Below is a small trained network, with its code and all its weights. Each question gives an input and a class and asks what happens when units are switched off, that is, made to give their printed mean instead of their output.

import numpy as np


def w(rows, s, z=0):
    codes = np.array(rows[::2]) - 128.0
    scale = np.full(codes.shape[1], s)
    scale[-1] = z or s
    return codes * scale


def f(y):
    return y / 2 * (1 + np.tanh(0.7978845608 * (y + 0.044715 * y**3)))


def log_softmax(a):
    a = a - a.max(-1, keepdims=True)
    return a - np.log(np.exp(a).sum(-1, keepdims=True))


def net(x, mask):
    res = np.array(x, float).reshape(1, 5) / 4 @ E
    y = f(res @ A[0][:, :-1].T + A[0][:, -1])
    res = res + np.where(mask, y, B[0][:, -1]) @ B[0][:, :-1]
    return log_softmax(res[-1] @ U[:, :-1].T + U[:, -1])


A, B = {}, {}
E = w([
[142,91,99,68,179,144,91,106,141,139,124,144],'x0',
[108,58,140,108,72,137,144,130,133,250,132,114],'x1',
[98,142,65,115,84,191,69,151,81,104,130,122],'x2',
[151,122,73,86,33,82,136,160,157,113,77,74],'x3',
[187,178,107,94,143,145,85,167,177,144,198,132],'x4',
],0.014)
A[0] = w([
[227,193,139,157,207,172,138,103,146,122,195,153,148],'neuron 0',
[126,95,122,129,10,139,152,204,166,120,148,43,245],'neuron 1',
[160,137,140,139,210,193,130,107,154,83,100,213,200],'neuron 2',
[169,205,93,110,45,116,105,172,171,89,177,57,185],'neuron 3',
[79,153,174,194,161,119,123,108,48,109,99,140,172],'neuron 4',
[60,124,179,182,123,104,216,53,128,141,83,139,177],'neuron 5',
[149,47,197,76,106,124,148,79,180,145,126,82,154],'neuron 6',
[132,46,155,143,61,158,182,94,61,119,64,102,176],'neuron 7',
[131,147,156,147,140,118,166,138,125,110,143,123,160],'neuron 8',
[146,186,141,151,157,148,109,146,65,109,79,143,106],'neuron 9',
[173,56,127,61,76,129,109,113,197,169,129,57,198],'neuron 10',
[171,31,190,130,59,81,193,111,105,166,110,166,233],'neuron 11',
[96,80,77,103,153,165,42,161,64,118,122,183,192],'neuron 12',
[111,174,43,98,33,106,128,176,115,125,124,82,191],'neuron 13',
[133,2,148,71,163,128,147,136,82,180,96,103,229],'neuron 14',
[142,96,122,109,214,163,140,36,95,106,123,221,206],'neuron 15',
[187,220,139,146,212,145,74,146,123,87,168,141,249],'neuron 16',
[214,158,159,125,175,117,149,160,158,176,164,170,157],'neuron 17',
[108,149,140,92,249,183,133,92,169,83,168,147,252],'neuron 18',
[129,140,112,144,150,133,88,126,92,47,150,128,131],'neuron 19',
],0.0093,0.0041)
B[0] = w([
[178,108,188,42,190,85,71,167,165,103,188,89,208],'neuron 0',
[89,217,64,146,104,141,132,214,131,166,87,176,248],'neuron 1',
[129,54,204,91,85,178,122,53,121,80,128,139,203],'neuron 2',
[100,174,123,81,149,137,110,200,110,105,105,134,218],'neuron 3',
[91,137,143,151,197,180,35,94,102,122,152,110,195],'neuron 4',
[114,156,143,254,158,120,64,100,139,204,184,94,215],'neuron 5',
[159,51,18,130,174,68,152,137,120,190,91,125,194],'neuron 6',
[152,181,95,184,163,163,124,145,161,219,178,136,221],'neuron 7',
[93,184,184,147,114,81,83,160,153,129,189,100,151],'neuron 8',
[123,124,111,126,180,129,106,116,60,94,129,108,164],'neuron 9',
[145,129,50,71,136,72,221,146,145,167,80,158,226],'neuron 10',
[169,79,78,204,202,66,134,149,61,189,123,99,232],'neuron 11',
[60,85,75,112,72,169,192,78,156,138,224,220,198],'neuron 12',
[113,205,113,120,108,174,154,197,154,120,99,146,236],'neuron 13',
[159,73,106,195,100,101,158,81,205,192,103,121,208],'neuron 14',
[79,36,164,123,118,84,62,81,116,108,100,102,209],'neuron 15',
[149,128,224,16,179,169,113,150,123,77,202,74,227],'neuron 16',
[154,122,156,108,144,158,136,185,235,150,160,89,189],'neuron 17',
[100,56,214,68,94,102,95,63,162,58,141,94,222],'neuron 18',
[45,129,125,57,171,148,121,86,42,88,155,54,182],'neuron 19',
],0.008,0.017)
U = w([
[132,142,146,195,169,104,87,95,97,164,147,108,132],'0',
[95,89,153,120,108,105,107,42,151,127,97,131,68],'1',
[188,126,190,95,160,112,101,132,172,118,152,94,247],'2',
[185,107,79,128,150,52,158,127,120,170,83,127,158],'3',
[101,157,98,97,76,176,155,109,123,167,142,177,109],'4',
[100,127,159,100,158,127,100,87,6,66,131,108,54],'5',
[100,214,117,111,121,138,125,193,106,115,76,126,111],'6',
],0.012,0.0011)

Each question gives the input, the list of numbers given to net, and the class t.
The units are the neurons (one row each of A and B). Each row of codes is followed by its name. A weight is (code - 128) times the scale printed after its matrix; where a second scale follows, it is the last column's (A, B and U).
mask holds one flag per neuron, in row order. A switched-off neuron (its flag False) gives its mean, the last column of its row in B, instead of its output. The means were averaged over made-up inputs and are rounded, as every weight is.
A unit's drop is (log p(t) with every unit on - log p(t) with that unit switched off) / (log p(t) with every unit on - log p(t) with every unit switched off).
The circuit of an input: a set's keep is (log p(t) with only the set's units on - log p(t) with every unit switched off) / (log p(t) with every unit on - log p(t) with every unit switched off). Starting from the 12 units with the biggest drops (on a tie, the unit counted first), units are removed one at a time, each time the one whose removal leaves the highest keep (on an exact tie, the one counted first), for as long as the keep stays at least 0.8.
circuit, biggest first: the units of the circuit, biggest drop first
unit that matters most: the unit with the biggest drop
top k neurons: the k neurons with the biggest drops, biggest first
drop when u is switched off: that unit's drop, to one decimal
input [-1,-8,1,-6,3], class 5: circuit, biggest first : (neuron 19)
input [0,1,-7,6,8], class 3: top 2 neurons : (neuron 10; neuron 6)
input [7,1,4,8,-3], class 4: top 3 neurons : (neuron 12; neuron 13; neuron 11)
input [3,-6,2,5,1], class 6: top 2 neurons : (neuron 13; neuron 15)
input [-1,7,3,7,2], class 6: top 3 neurons : (neuron 1; neuron 13; neuron 3)
input [-4,3,6,4,-7], class 6: top 3 neurons : (neuron 1; neuron 13; neuron 2)
input [-7,-4,1,-8,5], class 2: top 2 neurons : (neuron 0; neuron 17)
input [6,6,5,-3,-2], class 3: top 4 neurons : (neuron 14; neuron 2; neuron 18; neuron 13)
input [-1,7,5,1,7], class 6: top 4 neurons : (neuron 3; neuron 1; neuron 13; neuron 2)
input [-4,0,-2,0,0], class 0: top 2 neurons : (neuron 10; neuron 13)
input [2,4,3,0,7], class 4: top 2 neurons : (neuron 12; neuron 11)
input [7,-5,1,-4,3], class 5: top 2 neurons : (neuron 19; neuron 15)
input [-2,-5,2,-6,4], class 5: top 2 neurons : (neuron 19; neuron 9)
input [-3,-1,-2,3,8], class 6: top 2 neurons : (neuron 3; neuron 18)
input [1,1,6,2,7], class 6: unit that matters most : neuron 3
input [-1,2,1,6,-1], class 6: drop when neuron 13 is switched off : 0.3
input [7,-3,6,6,-7], class 4: drop when neuron 12 is switched off : 0.4
input [-7,-7,7,-7,3], class 5: drop when neuron 8 is switched off : 0.0
